Here is a tiny trained network, its code and every weight. The questions are about switching its units off for an input and a target symbol, where a switched-off unit gives its printed mean instead of its output.

import numpy as np


def w(rows, s, z=0):
    codes = np.array(rows[::2]) - 128.0
    scale = np.full(codes.shape[1], s)
    scale[-1] = z or s
    return codes * scale


def norm(h):
    return h / np.sqrt((h * h).mean(-1, keepdims=True) + 1e-5)


def f(y):
    return y / 2 * (1 + np.tanh(0.7978845608 * (y + 0.044715 * y**3)))


def softmax(a):
    e = np.exp(a - a.max(-1, keepdims=True))
    return e / e.sum(-1, keepdims=True)


def log_softmax(a):
    a = a - a.max(-1, keepdims=True)
    return a - np.log(np.exp(a).sum(-1, keepdims=True))


def net(x, mask):
    ids = ['βεηθμξπφψω'.index(c) for c in x.split()]
    T = len(ids)
    res = E[ids] + P[:T]
    q, k, v = (norm(res) @ M[0].T for M in (Q, K, V))
    z = softmax(np.where(np.tri(T) > 0, q @ k.T / 4**0.5, -1e9)) @ v
    res = res + np.where(mask[0], z, O[0][:, -1]) @ O[0][:, :-1]
    y = f(norm(res) @ A[0][:, :-1].T + A[0][:, -1])
    res = res + np.where(mask[1:13], y, B[0][:, -1]) @ B[0][:, :-1]
    return log_softmax(norm(res)[-1] @ U[:, :-1].T + U[:, -1])


Q, K, V, O, A, B = {}, {}, {}, {}, {}, {}
E = w([
[112,51,117,197,89],'β',
[181,135,108,120,17],'ε',
[61,187,6,95,140],'η',
[40,92,94,119,237],'θ',
[49,119,64,160,53],'μ',
[204,166,62,158,58],'ξ',
[141,148,151,67,160],'π',
[199,152,97,57,18],'φ',
[93,40,206,60,133],'ψ',
[189,81,110,164,192],'ω',
],0.014)
P = w([
[73,57,38,2,139],'0',
[89,78,68,51,162],'1',
[113,104,88,78,156],'2',
[132,123,105,102,151],'3',
[158,142,118,133,156],'4',
[186,153,113,147,135],'5',
],0.0081)
Q[0] = w([
[84,180,75,112,88],'H1',
[39,135,198,124,78],'H1',
[174,77,7,91,125],'H1',
[116,68,134,100,193],'H1',
],0.017)
K[0] = w([
[85,208,205,93,38],'H1',
[82,73,150,10,116],'H1',
[181,167,235,248,198],'H1',
[208,46,116,167,149],'H1',
],0.013)
V[0] = w([
[140,13,132,72,124],'H1',
[59,106,180,157,10],'H1',
[255,109,195,120,142],'H1',
[89,250,175,30,88],'H1',
],0.0093)
O[0] = w([
[139,154,180,203,89,254],'H1',
[158,169,238,32,94,25],'H1',
[65,22,152,115,81,110],'H1',
[254,60,77,120,123,72],'H1',
],0.0079,0.0064)
A[0] = w([
[157,120,130,51,180,113],'N1',
[106,160,63,110,173,76],'N2',
[185,166,132,194,142,161],'N3',
[138,147,102,56,116,170],'N4',
[137,110,153,111,201,103],'N5',
[131,88,224,102,195,81],'N6',
[88,175,165,185,110,54],'N7',
[101,93,157,119,187,104],'N8',
[102,91,171,232,129,2],'N9',
[84,185,107,160,157,70],'N10',
[176,103,177,59,200,160],'N11',
[213,160,165,105,250,146],'N12',
],0.015,0.0051)
B[0] = w([
[185,147,140,227,104,149],'N1',
[193,101,201,107,61,233],'N2',
[79,166,82,23,89,168],'N3',
[69,132,164,139,192,253],'N4',
[178,192,127,64,67,124],'N5',
[79,95,6,176,37,146],'N6',
[224,135,140,139,120,178],'N7',
[192,151,33,84,122,161],'N8',
[119,37,169,64,206,211],'N9',
[95,102,93,113,135,232],'N10',
[39,193,167,201,112,144],'N11',
[102,180,151,202,208,151],'N12',
],0.013,0.0057)
U = w([
[143,115,233,136,120,169],'β',
[134,150,103,95,120,58],'ε',
[70,171,173,74,105,59],'η',
[188,185,41,112,159,187],'θ',
[136,122,130,70,73,82],'μ',
[250,60,140,110,60,105],'ξ',
[121,205,164,177,155,252],'π',
[197,81,55,158,109,3],'φ',
[68,119,89,175,40,172],'ψ',
[100,47,125,94,184,207],'ω',
],0.011,0.0033)

Each question gives the input, a string of symbols that net reads in full, and the target symbol t.
The units are the heads (4 rows each of Q, K, V and O) and the neurons (one row each of A and B). Each row of codes is followed by its name. A weight is (code - 128) times the scale printed after its matrix; where a second scale follows, it is the last column's (O, A, B and U).
mask holds one flag per unit, heads first, then neurons. A switched-off unit (its flag False) gives its mean, the last column of its rows in O or B, instead of its output. The means were averaged over made-up inputs and are rounded, as every weight is.
A unit's drop is (log p(t) with every unit on - log p(t) with that unit switched off) / (log p(t) with every unit on - log p(t) with every unit switched off).
The circuit of an input: a set's keep is (log p(t) with only the set's units on - log p(t) with every unit switched off) / (log p(t) with every unit on - log p(t) with every unit switched off). Starting from the 12 units with the biggest drops (on a tie, the unit counted first), units are removed one at a time, each time the one whose removal leaves the highest keep (on an exact tie, the one counted first), for as long as the keep stays at least 0.8.
units of the circuit, in order: the units of the circuit, biggest drop first
k most important neurons: the k neurons with the biggest drops, biggest first
drop of u: that unit's drop, to one decimal
input φ ω μ φ η ε, target θ: units of the circuit, in order	H1; N2
input φ η φ η ε, target θ: units of the circuit, in order	N2; H1
input φ η η ε φ, target β: units of the circuit, in order	H1; N4; N8; N11
input φ η η, target θ: units of the circuit, in order	H1
input η η φ, target θ: 3 most important neurons	N2; N4; N9
input η φ ψ μ, target ξ: 3 most important neurons	N7; N4; N9
input φ ψ ξ φ, target ω: units of the circuit, in order	N4; H1
input η μ η, target π: units of the circuit, in order	H1; N12; N8
input φ μ φ φ ξ φ, target ω: units of the circuit, in order	H1; N4
input π β φ, target η: 2 most important neurons	N4; N2
input ψ ω η, target ψ: 3 most important neurons	N9; N2; N8
input φ ψ ω η μ, target θ: 3 most important neurons	N2; N7; N3
input η φ ψ φ β, target β: 3 most important neurons	N7; N9; N4
input ψ φ η, target ξ: units of the circuit, in order	N2
input η π φ β, target β: 2 most important neurons	N7; N9
input μ π η ε φ, target β: 3 most important neurons	N4; N8; N11
input φ φ ω π β, target ω: 2 most important neurons	N9; N2
input ψ μ ω ξ ω β, target ω: drop of N2	0.1
input ω β φ η, target ξ: drop of H1	0.4
input ε η φ, target θ: drop of N2	1.1
